Below is a small trained network, with its code and all its weights. Each question gives an input and a target symbol and asks what happens when units are switched off, that is, made to give their printed mean instead of their output.

import numpy as np


def w(rows, s, z=0):
    codes = np.array(rows[::2]) - 128.0
    scale = np.full(codes.shape[1], s)
    scale[-1] = z or s
    return codes * scale


def softmax(a):
    e = np.exp(a - a.max(-1, keepdims=True))
    return e / e.sum(-1, keepdims=True)


def log_softmax(a):
    a = a - a.max(-1, keepdims=True)
    return a - np.log(np.exp(a).sum(-1, keepdims=True))


def net(x, mask):
    ids = ['αβγδεζθλμξπσφψω'.index(c) for c in x.split()]
    T = len(ids)
    res = E[ids] + P[:T]
    u = 0
    for l in range(3):
        r = res
        for j in range(2):
            rows = slice(4 * j, 4 * j + 4)
            q, k, v = (r @ M[l][rows].T for M in (Q, K, V))
            z = softmax(np.where(np.tri(T) > 0, q @ k.T / 4**0.5, -1e9)) @ v
            o = O[l][rows]
            res = res + np.where(mask[u + j], z, o[:, -1]) @ o[:, :-1]
        u += 2
    return log_softmax(res[-1] @ U[:, :-1].T + U[:, -1])


Q, K, V, O = {}, {}, {}, {}
E = w([
[51,1,94],'α',
[210,148,76],'β',
[165,173,37],'γ',
[100,204,121],'δ',
[104,207,220],'ε',
[100,35,102],'ζ',
[76,109,187],'θ',
[139,123,128],'λ',
[176,203,134],'μ',
[143,102,168],'ξ',
[141,122,40],'π',
[93,107,48],'σ',
[131,140,88],'φ',
[8,92,186],'ψ',
[68,158,63],'ω',
],0.0098)
P = w([
[136,101,134],'0',
[171,127,117],'1',
[54,173,112],'2',
[130,56,170],'3',
[162,124,169],'4',
[12,200,99],'5',
[127,3,136],'6',
[187,152,166],'7',
[10,200,107],'8',
[193,43,101],'9',
],0.014)
Q[0] = w([
[127,210,29],'L0H0',
[74,41,46],'L0H0',
[44,161,108],'L0H0',
[2,90,114],'L0H0',
[124,94,197],'L0H1',
[158,166,102],'L0H1',
[65,121,127],'L0H1',
[244,100,149],'L0H1',
],0.0083)
K[0] = w([
[106,10,161],'L0H0',
[128,137,150],'L0H0',
[118,161,161],'L0H0',
[74,97,68],'L0H0',
[50,52,128],'L0H1',
[139,108,82],'L0H1',
[242,147,84],'L0H1',
[187,131,93],'L0H1',
],0.011)
V[0] = w([
[105,238,149],'L0H0',
[166,51,203],'L0H0',
[33,114,200],'L0H0',
[254,106,115],'L0H0',
[131,153,143],'L0H1',
[25,159,163],'L0H1',
[185,148,153],'L0H1',
[18,68,227],'L0H1',
],0.01)
O[0] = w([
[98,206,57,146],'L0H0',
[89,201,149,107],'L0H0',
[200,251,203,233],'L0H0',
[2,52,139,3],'L0H0',
[103,114,114,124],'L0H1',
[72,177,39,202],'L0H1',
[27,105,164,91],'L0H1',
[232,218,98,249],'L0H1',
],0.0058,0.0035)
Q[1] = w([
[184,140,159],'L1H0',
[113,66,88],'L1H0',
[219,96,81],'L1H0',
[231,131,91],'L1H0',
[108,17,181],'L1H1',
[4,185,254],'L1H1',
[117,59,181],'L1H1',
[110,103,55],'L1H1',
],0.0076)
K[1] = w([
[1,123,22],'L1H0',
[162,173,153],'L1H0',
[32,198,134],'L1H0',
[79,230,205],'L1H0',
[115,92,136],'L1H1',
[72,111,99],'L1H1',
[216,131,17],'L1H1',
[157,54,148],'L1H1',
],0.0091)
V[1] = w([
[101,165,178],'L1H0',
[153,160,108],'L1H0',
[142,155,28],'L1H0',
[188,98,198],'L1H0',
[117,155,155],'L1H1',
[101,146,126],'L1H1',
[95,100,253],'L1H1',
[99,188,175],'L1H1',
],0.012)
O[1] = w([
[99,82,197,203],'L1H0',
[102,168,229,203],'L1H0',
[53,127,149,195],'L1H0',
[152,139,123,67],'L1H0',
[101,65,255,187],'L1H1',
[76,75,168,151],'L1H1',
[159,66,86,72],'L1H1',
[157,68,96,253],'L1H1',
],0.0092,0.004)
Q[2] = w([
[202,167,81],'L2H0',
[126,3,30],'L2H0',
[86,169,74],'L2H0',
[138,146,79],'L2H0',
[129,133,168],'L2H1',
[94,108,131],'L2H1',
[106,171,91],'L2H1',
[144,198,145],'L2H1',
],0.014)
K[2] = w([
[87,182,155],'L2H0',
[169,150,87],'L2H0',
[6,124,175],'L2H0',
[78,92,100],'L2H0',
[97,206,86],'L2H1',
[136,165,88],'L2H1',
[164,151,146],'L2H1',
[80,189,124],'L2H1',
],0.012)
V[2] = w([
[82,159,170],'L2H0',
[55,245,173],'L2H0',
[61,31,92],'L2H0',
[130,208,118],'L2H0',
[172,116,76],'L2H1',
[210,241,113],'L2H1',
[149,49,84],'L2H1',
[101,156,27],'L2H1',
],0.011)
O[2] = w([
[147,37,154,163],'L2H0',
[98,4,109,165],'L2H0',
[116,98,215,29],'L2H0',
[161,90,68,129],'L2H0',
[36,144,135,74],'L2H1',
[165,92,63,248],'L2H1',
[124,156,255,3],'L2H1',
[9,31,35,78],'L2H1',
],0.006,0.0045)
U = w([
[213,218,37,112],'α',
[83,193,169,47],'β',
[68,138,125,161],'γ',
[118,58,155,110],'δ',
[203,60,254,121],'ε',
[169,228,79,134],'ζ',
[207,144,137,40],'θ',
[147,180,130,132],'λ',
[118,133,192,126],'μ',
[190,227,159,96],'ξ',
[98,179,85,217],'π',
[115,146,63,161],'σ',
[117,154,120,255],'φ',
[233,99,106,57],'ψ',
[124,93,94,140],'ω',
],0.0077,0.005)

Each question gives the input, a string of symbols that net reads in full, and the target symbol t.
The units are the heads (4 rows each of Q, K, V and O). Each row of codes is followed by its name. A weight is (code - 128) times the scale printed after its matrix; where a second scale follows, it is the last column's (O and U).
mask holds one flag per head, layer by layer. A switched-off head (its flag False) gives its mean, the last column of its rows in O, instead of its output. The means were averaged over made-up inputs and are rounded, as every weight is.
A unit's drop is (log p(t) with every unit on - log p(t) with that unit switched off) / (log p(t) with every unit on - log p(t) with every unit switched off).
The circuit of an input: a set's keep is (log p(t) with only the set's units on - log p(t) with every unit switched off) / (log p(t) with every unit on - log p(t) with every unit switched off). Starting from all 6 units, units are removed one at a time, each time the one whose removal leaves the highest keep (on an exact tie, the one counted first), for as long as the keep stays at least 0.8.
units of the circuit, in order: the units of the circuit, biggest drop first
most important unit: the unit with the biggest drop
which heads matter: for each layer, one digit per head in row order, 1 if its drop is at least 0.15 and else 0, layers parted by /
input ξ ψ ε, target α: most important unit => L0H1
input λ β α θ ψ δ, target α: units of the circuit, in order => (L0H0, L2H1)
input ψ ε ψ ξ α π σ, target ψ: which heads matter => 11 / 00 / 11
input ε ε α θ ψ δ, target α: units of the circuit, in order => (L2H1, L0H0)
input ε ξ ξ ξ ε δ ε ω θ λ, target ε: which heads matter => 10 / 11 / 01
input ε δ δ θ β ε μ, target ε: which heads matter => 00 / 11 / 10
input ε ξ β σ α ψ π, target ε: units of the circuit, in order => (L1H0, L2H1)
input ε ξ μ ε ζ ω π π ε ζ, target ε: which heads matter => 10 / 10 / 11
input φ ψ ψ, target α: units of the circuit, in order => (L0H0, L2H1)
input ε ξ β γ, target ε: units of the circuit, in order => (L0H0, L2H1, L0H1, L2H0)
input ε β ξ μ β ε ε ξ α λ, target ε: units of the circuit, in order => (L2H1, L1H0)
input ψ ψ φ ζ ε ω δ, target ψ: units of the circuit, in order => (L0H0, L2H1, L2H0)
input β ω ε ψ ε δ ζ, target β: which heads matter => 11 / 11 / 11
input ε ε ε α ζ α ε σ δ ε, target ε: units of the circuit, in order => (L1H1, L1H0, L0H0)
input α ε σ ψ θ μ, target α: units of the circuit, in order => (L2H1, L0H0)
input ε λ α φ, target ε: most important unit => L0H0
input α ξ α θ, target α: which heads matter => 11 / 11 / 10
input ξ ε ε β δ ψ ξ ω ξ β, target ξ: which heads matter => 11 / 11 / 11
input ξ ψ δ ε ε ξ γ α θ μ, target ξ: which heads matter => 11 / 11 / 10
input α ε ζ α, target α: units of the circuit, in order => (L2H0, L0H0, L1H0, L1H1)
input ξ ε ε ξ ξ δ σ, target ξ: most important unit => L2H0
input ψ ψ ε β, target ψ: units of the circuit, in order => (L2H1, L2H0, L0H0)
input ψ α α σ ψ ξ π, target ψ: which heads matter => 11 / 10 / 11
input ψ π ψ ξ, target ψ: units of the circuit, in order => (L0H1, L2H1, L0H0, L2H0)
input ζ ζ ψ ψ α ξ, target α: which heads matter => 11 / 00 / 01
input δ ψ ψ ζ ε, target ψ: which heads matter => 11 / 01 / 11
input ξ ε φ π ε ε φ, target ξ: most important unit => L2H0
